Here is a tiny trained network, its code and every weight. The questions are about switching its units off for an input and a class, where a switched-off unit gives its printed mean instead of its output.

import numpy as np


def w(rows, s, z=0):
    codes = np.array(rows[::2]) - 128.0
    scale = np.full(codes.shape[1], s)
    scale[-1] = z or s
    return codes * scale


def f(y):
    return np.maximum(y, 0)


def log_softmax(a):
    a = a - a.max(-1, keepdims=True)
    return a - np.log(np.exp(a).sum(-1, keepdims=True))


def net(x, mask):
    res = np.array(x, float).reshape(1, 5) / 4 @ E
    y = f(res @ A[0][:, :-1].T + A[0][:, -1])
    res = res + np.where(mask, y, B[0][:, -1]) @ B[0][:, :-1]
    return log_softmax(res[-1] @ U[:, :-1].T + U[:, -1])


A, B = {}, {}
E = w([
[242,104,112,185,174,135,79],'x0',
[185,166,254,116,186,161,233],'x1',
[121,125,201,187,117,191,105],'x2',
[110,54,207,115,191,144,113],'x3',
[120,109,84,75,52,150,156],'x4',
],0.0074)
A[0] = w([
[129,158,163,144,191,131,162,162],'neuron 0',
[78,20,161,100,196,168,114,167],'neuron 1',
[154,116,83,62,190,2,135,167],'neuron 2',
[193,101,114,160,167,149,100,250],'neuron 3',
[116,100,140,149,132,176,116,103],'neuron 4',
[45,131,108,83,155,140,176,168],'neuron 5',
[91,113,74,162,126,114,86,175],'neuron 6',
[206,88,96,89,173,109,122,199],'neuron 7',
[142,102,210,100,125,109,112,172],'neuron 8',
[127,153,169,151,176,55,86,123],'neuron 9',
[141,180,161,102,173,132,141,45],'neuron 10',
[133,132,102,70,171,90,146,24],'neuron 11',
[131,148,102,121,74,166,154,42],'neuron 12',
],0.0091,0.0022)
B[0] = w([
[67,116,33,74,144,187,78,220],'neuron 0',
[130,234,109,144,169,39,237,254],'neuron 1',
[93,231,173,88,2,149,105,237],'neuron 2',
[21,158,153,207,44,160,162,247],'neuron 3',
[113,178,182,155,142,70,145,170],'neuron 4',
[50,218,173,190,105,96,123,207],'neuron 5',
[77,214,97,54,187,237,137,235],'neuron 6',
[57,178,180,134,72,108,188,214],'neuron 7',
[116,197,34,140,188,182,170,210],'neuron 8',
[20,59,84,79,140,161,138,204],'neuron 9',
[130,158,132,41,176,150,85,182],'neuron 10',
[122,134,225,139,85,129,107,161],'neuron 11',
[104,118,65,171,184,122,77,163],'neuron 12',
],0.0053,0.0061)
U = w([
[142,189,178,145,92,98,136,239],'0',
[138,146,15,181,159,25,255,243],'1',
[109,94,89,99,139,128,166,251],'2',
[134,137,108,61,155,185,119,139],'3',
[110,152,171,203,78,46,181,17],'4',
[197,58,118,92,151,54,133,4],'5',
],0.0068,0.0022)

Each question gives the input, the list of numbers given to net, and the class t.
The units are the neurons (one row each of A and B). Each row of codes is followed by its name. A weight is (code - 128) times the scale printed after its matrix; where a second scale follows, it is the last column's (A, B and U).
mask holds one flag per neuron, in row order. A switched-off neuron (its flag False) gives its mean, the last column of its row in B, instead of its output. The means were averaged over made-up inputs and are rounded, as every weight is.
A unit's drop is (log p(t) with every unit on - log p(t) with that unit switched off) / (log p(t) with every unit on - log p(t) with every unit switched off).
The circuit of an input: a set's keep is (log p(t) with only the set's units on - log p(t) with every unit switched off) / (log p(t) with every unit on - log p(t) with every unit switched off). Starting from the 12 units with the biggest drops (on a tie, the unit counted first), units are removed one at a time, each time the one whose removal leaves the highest keep (on an exact tie, the one counted first), for as long as the keep stays at least 0.8.
circuit, biggest first: the units of the circuit, biggest drop first
most important unit: the unit with the biggest drop
top k neurons: the k neurons with the biggest drops, biggest first
drop of u: that unit's drop, to one decimal
input [-6,3,-8,0,5], class 0: circuit, biggest first => (neuron 2; neuron 5; neuron 11)
input [0,2,-2,6,-4], class 1: circuit, biggest first => (neuron 1; neuron 8)
input [8,2,-1,6,6], class 4: top 2 neurons => (neuron 3; neuron 7)
input [-3,6,4,1,-7], class 2: most important unit => neuron 0
input [1,1,-8,0,-3], class 0: circuit, biggest first => (neuron 2; neuron 11)
input [-3,-8,-3,-7,-5], class 3: circuit, biggest first => (neuron 6; neuron 1)
input [7,-5,-6,4,2], class 4: top 4 neurons => (neuron 7; neuron 3; neuron 2; neuron 0)
input [-6,-1,-8,-6,8], class 0: top 2 neurons => (neuron 2; neuron 5)
input [-4,0,6,7,-7], class 1: top 3 neurons => (neuron 1; neuron 8; neuron 2)
input [3,-2,3,7,-3], class 1: top 3 neurons => (neuron 1; neuron 2; neuron 8)
input [2,7,-7,-5,2], class 0: top 2 neurons => (neuron 2; neuron 11)
input [-3,7,1,7,4], class 1: top 3 neurons => (neuron 1; neuron 8; neuron 2)
input [6,7,-4,8,1], class 1: top 3 neurons => (neuron 1; neuron 8; neuron 6)
input [3,2,-6,0,5], class 0: most important unit => neuron 2
input [8,-3,-7,-6,-3], class 4: drop of neuron 3 => 0.2
input [5,-2,-8,-5,0], class 0: drop of neuron 2 => 0.4
input [-1,2,5,-7,-8], class 2: drop of neuron 7 => 0.1
